Here is a tiny trained network, its code and every weight. The questions are about switching its units off for an input and a class, where a switched-off unit gives its printed mean instead of its output.

import numpy as np


def w(rows, s, z=0):
    codes = np.array(rows[::2]) - 128.0
    scale = np.full(codes.shape[1], s)
    scale[-1] = z or s
    return codes * scale


def f(y):
    return y / 2 * (1 + np.tanh(0.7978845608 * (y + 0.044715 * y**3)))


def log_softmax(a):
    a = a - a.max(-1, keepdims=True)
    return a - np.log(np.exp(a).sum(-1, keepdims=True))


def net(x, mask):
    res = np.array(x, float).reshape(1, 8) / 4 @ E
    y = f(res @ A[0][:, :-1].T + A[0][:, -1])
    res = res + np.where(mask, y, B[0][:, -1]) @ B[0][:, :-1]
    return log_softmax(res[-1] @ U[:, :-1].T + U[:, -1])


A, B = {}, {}
E = w([
[71,126,83,154],'x0',
[82,115,73,33],'x1',
[95,160,134,126],'x2',
[118,254,118,125],'x3',
[128,155,100,37],'x4',
[115,124,228,120],'x5',
[156,136,142,103],'x6',
[61,135,149,151],'x7',
],0.0095)
A[0] = w([
[152,112,68,84,117],'N0',
[184,222,110,165,211],'N1',
[190,58,222,107,165],'N2',
[124,171,192,75,254],'N3',
[127,96,115,17,150],'N4',
[115,134,200,107,77],'N5',
[115,158,96,153,226],'N6',
[7,103,82,130,184],'N7',
[149,105,33,151,195],'N8',
[57,135,161,159,139],'N9',
[149,212,168,80,153],'N10',
[95,52,139,138,198],'N11',
[134,49,186,179,225],'N12',
[170,215,87,183,231],'N13',
],0.011,0.0057)
B[0] = w([
[77,175,16,58,175],'N0',
[54,124,198,191,242],'N1',
[240,176,81,228,236],'N2',
[198,206,164,118,225],'N3',
[125,166,80,49,206],'N4',
[171,137,40,137,152],'N5',
[92,79,189,126,200],'N6',
[148,81,210,87,233],'N7',
[144,1,91,108,218],'N8',
[148,237,180,130,184],'N9',
[158,228,186,146,202],'N10',
[171,113,180,122,204],'N11',
[234,139,173,192,255],'N12',
[57,83,196,196,251],'N13',
],0.0073,0.0085)
U = w([
[132,180,70,174,2],'0',
[79,80,131,161,111],'1',
[126,118,122,18,137],'2',
[139,237,137,87,92],'3',
[96,105,111,120,126],'4',
[254,129,137,171,124],'5',
[122,163,249,152,187],'6',
[177,152,84,98,142],'7',
],0.01,0.0056)

Each question gives the input, the list of numbers given to net, and the class t.
The units are the neurons (one row each of A and B). Each row of codes is followed by its name. A weight is (code - 128) times the scale printed after its matrix; where a second scale follows, it is the last column's (A, B and U).
mask holds one flag per neuron, in row order. A switched-off neuron (its flag False) gives its mean, the last column of its row in B, instead of its output. The means were averaged over made-up inputs and are rounded, as every weight is.
A unit's drop is (log p(t) with every unit on - log p(t) with that unit switched off) / (log p(t) with every unit on - log p(t) with every unit switched off).
The circuit of an input: a set's keep is (log p(t) with only the set's units on - log p(t) with every unit switched off) / (log p(t) with every unit on - log p(t) with every unit switched off). Starting from the 12 units with the biggest drops (on a tie, the unit counted first), units are removed one at a time, each time the one whose removal leaves the highest keep (on an exact tie, the one counted first), for as long as the keep stays at least 0.8.
units of the circuit, in order: the units of the circuit, biggest drop first
top k neurons: the k neurons with the biggest drops, biggest first
drop of u: that unit's drop, to one decimal
input [3,-4,-2,7,8,-8,4,0], class 6: units of the circuit, in order : (N13)
input [2,-3,-3,-3,8,5,-5,7], class 5: units of the circuit, in order : (N1; N13)
input [-3,-1,4,2,1,6,5,-7], class 3: units of the circuit, in order : (N12; N7; N3)
input [2,-1,-3,-1,8,1,3,0], class 2: units of the circuit, in order : (N12; N4)
input [-5,4,-4,0,-3,0,8,6], class 5: units of the circuit, in order : (N1; N13)
input [-4,-2,5,1,4,5,-1,6], class 3: top 2 neurons : (N13; N5)
input [-4,-2,7,-4,7,4,7,2], class 3: top 2 neurons : (N4; N8)
input [6,1,8,3,1,6,6,-2], class 3: top 4 neurons : (N12; N13; N3; N11)
input [0,8,3,-5,1,7,-2,-7], class 7: top 2 neurons : (N2; N4)
input [2,-5,-2,1,5,-7,-2,-8], class 1: drop of N13 : 0.1
input [-4,5,1,-4,-5,-8,-1,3], class 2: drop of N2 : 0.2
input [8,-8,-3,-5,7,8,6,-1], class 5: drop of N13 : 0.0
